Here is a tiny trained network, its code and every weight. The questions are about switching its units off for an input and a class, where a switched-off unit gives its printed mean instead of its output.

import numpy as np


def w(rows, s, z=0):
    codes = np.array(rows[::2]) - 128.0
    scale = np.full(codes.shape[1], s)
    scale[-1] = z or s
    return codes * scale


def f(y):
    return y / 2 * (1 + np.tanh(0.7978845608 * (y + 0.044715 * y**3)))


def log_softmax(a):
    a = a - a.max(-1, keepdims=True)
    return a - np.log(np.exp(a).sum(-1, keepdims=True))


def net(x, mask):
    res = np.array(x, float).reshape(1, 7) / 4 @ E
    y = f(res @ A[0][:, :-1].T + A[0][:, -1])
    res = res + np.where(mask, y, B[0][:, -1]) @ B[0][:, :-1]
    return log_softmax(res[-1] @ U[:, :-1].T + U[:, -1])


A, B = {}, {}
E = w([
[130,128,129,126,125,128,131],'x0',
[125,130,122,127,129,119,128],'x1',
[252,144,168,113,136,64,71],'x2',
[77,159,247,139,160,68,161],'x3',
[127,119,130,120,119,116,133],'x4',
[163,67,111,182,203,111,204],'x5',
[129,126,131,126,127,128,130],'x6',
],0.014)
A[0] = w([
[191,134,106,134,138,107,146,90],'neuron 0',
[153,81,121,172,166,114,188,180],'neuron 1',
[62,175,158,101,101,159,102,243],'neuron 2',
[75,150,149,142,127,137,156,114],'neuron 3',
[173,167,209,128,166,61,125,39],'neuron 4',
[36,145,171,169,140,114,195,149],'neuron 5',
[137,181,137,87,50,144,66,208],'neuron 6',
[105,82,48,136,97,176,138,208],'neuron 7',
[108,120,135,126,154,94,86,131],'neuron 8',
[184,69,105,166,167,116,155,153],'neuron 9',
[193,174,65,78,77,120,68,229],'neuron 10',
[70,172,144,99,95,129,103,246],'neuron 11',
[149,176,184,117,132,90,139,73],'neuron 12',
[172,118,160,135,139,85,98,153],'neuron 13',
[69,102,43,126,99,170,156,254],'neuron 14',
[137,158,161,129,154,85,140,137],'neuron 15',
[107,92,150,194,177,123,250,144],'neuron 16',
[135,121,208,147,128,93,119,122],'neuron 17',
[225,133,97,131,101,137,80,150],'neuron 18',
],0.012,0.0054)
B[0] = w([
[166,52,114,170,97,114,189,172],'neuron 0',
[139,110,70,125,214,145,168,216],'neuron 1',
[104,177,223,163,70,94,103,234],'neuron 2',
[104,201,182,106,115,39,182,179],'neuron 3',
[81,81,77,136,113,238,46,222],'neuron 4',
[106,180,143,29,189,49,201,234],'neuron 5',
[190,206,149,35,132,132,123,247],'neuron 6',
[73,77,80,149,102,234,67,234],'neuron 7',
[105,111,121,111,99,142,102,145],'neuron 8',
[149,62,45,204,187,92,211,214],'neuron 9',
[234,180,114,71,143,179,141,254],'neuron 10',
[89,193,210,159,31,101,109,225],'neuron 11',
[53,100,128,175,146,185,34,186],'neuron 12',
[161,102,107,138,141,189,134,199],'neuron 13',
[70,102,142,123,125,218,24,254],'neuron 14',
[76,150,127,114,121,179,78,179],'neuron 15',
[88,162,92,53,233,90,118,245],'neuron 16',
[67,112,120,114,128,161,70,195],'neuron 17',
[254,175,104,68,158,113,194,229],'neuron 18',
],0.0083,0.015)
U = w([
[120,129,137,120,72,174,65,215],'0',
[162,175,111,20,192,84,171,175],'1',
[88,62,71,161,190,153,111,175],'2',
[212,80,84,194,138,99,220,5],'3',
[93,154,176,135,95,8,143,6],'4',
],0.011,0.0023)

Each question gives the input, the list of numbers given to net, and the class t.
The units are the neurons (one row each of A and B). Each row of codes is followed by its name. A weight is (code - 128) times the scale printed after its matrix; where a second scale follows, it is the last column's (A, B and U).
mask holds one flag per neuron, in row order. A switched-off neuron (its flag False) gives its mean, the last column of its row in B, instead of its output. The means were averaged over made-up inputs and are rounded, as every weight is.
A unit's drop is (log p(t) with every unit on - log p(t) with that unit switched off) / (log p(t) with every unit on - log p(t) with every unit switched off).
most important unit: the unit with the biggest drop
k most important neurons: the k neurons with the biggest drops, biggest first
drop when u is switched off: that unit's drop, to one decimal
input [-1,-8,-8,1,-2,-3,2], class 4: 3 most important neurons => neuron 5; neuron 3; neuron 4
input [2,1,1,8,1,-2,0], class 0: most important unit => neuron 4
input [-3,5,1,-7,-5,-6,6], class 1: 2 most important neurons => neuron 18; neuron 10
input [1,5,-1,-1,0,7,4], class 2: 2 most important neurons => neuron 16; neuron 18
input [-5,-6,1,-6,8,-4,3], class 1: 2 most important neurons => neuron 18; neuron 10
input [-2,4,7,1,-2,2,-8], class 2: 2 most important neurons => neuron 4; neuron 12
input [-3,2,1,3,-8,6,-7], class 2: 2 most important neurons => neuron 6; neuron 18
input [-5,1,2,0,5,-8,-4], class 1: 3 most important neurons => neuron 6; neuron 14; neuron 7
input [-4,-8,-7,2,3,6,2], class 1: 2 most important neurons => neuron 5; neuron 16
input [-3,6,1,5,5,2,-7], class 2: drop when neuron 4 is switched off => 0.3
input [-1,-7,8,4,-8,0,-6], class 0: drop when neuron 4 is switched off => 0.0
input [-6,-5,0,1,5,-2,-3], class 4: drop when neuron 7 is switched off => 0.3
